Each row has a name. Each piece below is followed by the name of the row it came from, unless a question asks for something else. Each question is about the rows just above it.

[ 27  -2  -5 -21  24  19  15   7 -13  27  11  28  40] = (43)
[ 24  -5   7  28 -13  -2  19  27  10 -21  40  27  15] = (60)
[ 29  24  27  -2  -5  27  15  10  19  40   7 -21 -13] = (85)
which: [ 24  -5   7  28 -13  -2  19  27  10 -21  40  27  15]
(60)
How many times does (85) hold [-2]?
1
Which row holds these entries in another order? [ -5 -21  15   7  28  27  24  -2  27  19  40  10 -13]
(60)
[  7  28 -13  -2  19  27  10 -21  40  27  15  24  -5] is which row reordered?
(60)

[ 50  -8 -47  22   9 -19 -13  28  38   1   4  42  26  23 -46  45 -20 -15
 -45  24  14  20 -38   1  22  -9 -10 -21  34]  (68)
[  8  25  -9  35 -40  23  23  27  22 -28   1 -17 -33 -10  18  18  11  50
  14 -12  10  36  19   9 -20 -13 -32   8 -26]  (87)
[  6  11   6  23 -18  24  32  -2   7 -28  16 -10 -31 -28  23  -2   8  29
  28   4  13   6  28  23 -18 -14 -26  26 -34]  (69)
[ 18  -9  25 -27  36  27  10 -17  19 -10  22   9 -32  50   8 -13   1  14
  35 -33   8  23  27 -12 -17 -20  11 -28  23]  (110)
Which row holds these entries in another order? [-40 -33 -32 -28 -26 -20 -17 -13 -12 -10  -9   1   8   8   9  10  11  14
  18  18  19  22  23  23  25  27  35  36  50]
(87)
Times [28] occurs in (69):
2
Times [-17] occurs in (110):
2

[  6  -3   9 -19   0  17  44  -1  12  -8 -18  19  23] : (76)
[ 19 -18  17  -8   9 -19  33   5  12  -1  23  44  -3] : (132)
[-18  33  17   6 -19  -8  -3  23  19   9   0  44  12] : (33)
[-18  -8  44  19 -18   0  12 -21   6  33  -3  17  23] : (23)
Put [ 23  19 -18  -8  12  -1  44  17   0 -19   9  -3   6] back in order: which row is it?
(76)
[-19   0  17  44  -1  12  -8 -18  19  23   6  -3   9] is which row reordered?
(76)
[-18  33  17   6 -19  -8  -3  23  19   9   0  44  12] is in which row?
(33)
[  6  33   9  44 -18  17   0  -3  -8  12  19 -19  23] is which row reordered?
(33)
Which row holds these entries in another order? [-19 -18  -8  -3  -1   5   9  12  17  19  23  33  44]
(132)
Which row holds these entries in another order? [-21  33  12   0   6  -3  19  -8 -18  17 -18  44  23]
(23)

[  5 -11  -5  11 -26 -38 -24 -17] -> (8)
[  1 -14  -5   9 -14 -34 -21 -12] -> (9)
[  2 -14   0   7 -13 -19 -12 -11] -> (186)
[  3 -12 -11  11 -12 -19  -9  -9] -> (50)
[ -4 -12 -12  18 -12 -12 -14  -4] -> (59)
[-25 -18 -18   8 -14 -25 -18 -11] -> (123)
[  3 -14  -1  10 -13 -20 -12 -13] -> (22)
[  3 -13  -7   7 -15 -21 -16 -12] -> (126)
[  2 -14  -5 -14 -15 -34 -21 -12] -> (192)
[  2 -35 -14 -14  -5 -12 -21 -14] -> (158)
How many times does (59) hold [-12]?
4
Which value is in both (126) and (59)?
[-12]
The row with [  2 -14  -5 -14 -15 -34 -21 -12] is
(192)
Which value is in both (158) and (8)?
[-5]
Which row holds these entries in another order? [-12 -21 -34 -15 -14  -5 -14   2]
(192)
Count of [-17] in (123):
0
Shared by (59) and (126):
[-12]

[-10   0  40  -9] -> (82)
[-13   4  -4 -19] -> (214)
[-12   3   8  -7] -> (98)
[-8  6  8 -3] -> (206)
[-5 -3  1  3] -> (155)
[ -9 -10  -7   6] -> (129)
[-8  6  8  2] -> (119)
[-1  8 28 -9] -> (113)
[-6  6 18 -8] -> (95)
[-13  23  -9  -2] -> (52)
[-17  -9 -24   3] -> (55)
[-17 -24  -9   4] -> (178)
Shared by (206) and (155):
[-3]
Which row holds these entries in another order? [ -9 -17   4 -24]
(178)
Which value is in both (82) and (113)?
[-9]

[21 -5 -5 -9] -> (7)
[-9 -5  8 22] -> (29)
[-9 32 -8 17] -> (115)
The one value in (7) and (115):
[-9]
[-9 -5 -5 21] is which row reordered?
(7)
Shared by (115) and (7):
[-9]
[-8 17 32 -9] is which row reordered?
(115)
Times [-5] occurs in (7):
2

[-15  11   9  -2 -19   8 -23  10  -7   0  14  10 -11 -10  -8] -> (70)
[-18  19   6   3 -16   9 -10  11 -16   2  19   0   3  -5 -18] -> (140)
[ -5   1  -4   7 -41 -11  14  20  11  11   3 -10   6  18  -7] -> (51)
[-10  14   7  -8 -14  11 -17  20 -11  -6  18  -6   1   1 -17] -> (188)
[-26 -16 -10  -4  12   3  11   6   7  10   0   3  -8 -22  -6] -> (124)
[-14  12   7  -1 -21   6 -20  13  -7   3  14   4  -6  -4 -11] -> (49)
[-16  14   6   1 -19   7 -16  11 -11   2  16   3  -2  -5 -14] -> (53)
[ -5 -19   0 -15  10   0   8 -14 -11  17 -16   8  18   9 -15] -> (135)
[ -4 -22   6   0 -16   3  -8   3   3 -26  10  11 -10  12   3] -> (83)
[-16  10   7   3 -26   3 -22   7  -4   0  12  11 -10  -8  -6] -> (32)
Where do [-14  12   7  -1 -21   6 -20  13  -7   3  14   4  -6  -4 -11] appear?
(49)
Which row holds these entries in another order? [ -6  -8 -10  11  12   0  -4   7 -22   3 -26   3   7  10 -16]
(32)
which: [ -5 -19   0 -15  10   0   8 -14 -11  17 -16   8  18   9 -15]
(135)
Which row holds these entries in another order? [-26 -22 -16 -10  -8  -6  -4   0   3   3   6   7  10  11  12]
(124)
Count of [3] in (83):
4
[-26 -22 -16 -10  -8  -6  -4   0   3   3   7   7  10  11  12] is which row reordered?
(32)

[ -5 -20  -6  39   2   9 -10 -19  -5 -30  19  10  -4   0  -7  40  18  39
  35  -3  29  28   7 -42  10  39  29  -5 -29 -14   8 -37 -27   9  33 -42
  27  22 -25   5 -41  25  24  -7  24 -10  39  29  30 -36  15  43 -26   0
   5 -23 -28  22  31]  (11)
[-27 -43 -37  10  22  22 -20 -16  10 -36  30  32  -6  -3   6  -5  25  34
 -13 -43 -15  17 -39 -13  10 -14  33 -16   7   0 -27  23 -35  -9 -31  39
   8 -22 -36 -32 -34 -31 -43  32  21 -30 -14 -29 -11  37  32  -1 -21   5
  35  26   0 -38 -39]  (58)
[ -5 -20  -6  39   2   9 -10 -19  -5 -30  19  10  -4   0  -7  40  18  39
  35  -3  29  28   7 -42  10  39  29  -5 -29 -14   8 -37 -27   9  33 -42
  27  22 -25   5 -41  25  24  -7  24 -10 -43 -28  28  -2   9  26  -3  11
  38 -22  -3 -37  41]  (80)
[  5   0  16 -18  33  12 -10  -8 -19 -41   2   0  23  24 -17 -23   3 -25
 -41 -13 -21 -17  24  13 -15  40 -34  -2  10 -23  -8  24 -34 -18   4 -30
  31  30 -10 -25  22   3 -42   0  25 -34  17 -21 -33 -11 -20  17  -8  20
  10  13 -27 -29   8]  (5)
[ 35  21  18  19  -8  15  -1  30 -21  18 -20  25 -33  -5 -31  10  34 -15
 -17 -36  -6 -18  27  -5  35  -2   0  13  12   9  -9  43  22 -26  23 -42
 -13  31  18  10  29   3  -7  22 -31  26 -10 -31 -16   4  14  21 -24 -11
 -32  28 -23 -41  11]  (86)
[-27 -27 -37  10  22  22 -20 -16  10 -36  30  32  -6  -3   6  -5  25 -27
 -13 -43 -15 -26 -39 -13  10 -14  33 -16   7   0 -27  23 -35  -9 -27  39
   8 -22 -36 -32 -34 -31 -43  32  21 -30 -14 -11  42  35  38  -3 -25 -21
  42 -18  11 -23 -18]  (94)
Times [-27] occurs in (94):
5
Put [ 35  -2   0  13  12   9  -9  43  22 -26  23 -42 -13  31  18  10  29   3
  -7  22 -31  26 -10 -31 -16   4  14  21 -24 -11 -32  28 -23 -41  11  35
  21  18  19  -8  15  -1  30 -21  18 -20  25 -33  -5 -31  10  34 -15 -17
 -36  -6 -18  27  -5] back in order: which row is it?
(86)

[ -5   4 -27  18  -1 -26  24  26 -18 -41  23 -21   9  15  -9  15  25  11
  12  -2  -5] = (62)
[-5 -1  3  4  0 -3 -3  8 -4 -1  0  2  5  1 -5  2 11 -3  0  1 -2] = (153)
[ -1   2  -2   4  -5   2   0 -10   1  14  -4  -2   1 -14  -5  -4   4  16
  -3   1  -2] = (64)
[ -1  -3   3   4 -10  -3   0  -4 -14  -1   0   5  -2   1  10 -10   4  -3
  -6   1   8] = (146)
[ 18  -3 -17  18   3  13   0 -10 -14  14   0 -10   5  -4   5 -16 -10  -8
  -3   1   8] = (141)
[ 14 -11  -7  24  -6 -15   3  14 -18   6   8  -6 -14  20  29 -12  11  20
   9 -12   4] = (112)
[  3  -1  -2 -16   0  -9   7  -4  -9  -9  21 -10   1  11   5  21 -10  11
   9   8   2] = (21)
[ 11   4  -2 -16   0  13   7   5  10  -1   4  -2 -14  -4   5   5   0  16
   3   1   2] = (27)
How many times does (112) hold [20]?
2
Put [-18 -15 -14 -12 -12 -11  -7  -6  -6   3   4   6   8   9  11  14  14  20
  20  24  29] back in order: which row is it?
(112)
which: [  3  -1  -2 -16   0  -9   7  -4  -9  -9  21 -10   1  11   5  21 -10  11
   9   8   2]
(21)
How many times does (27) hold [5]?
3

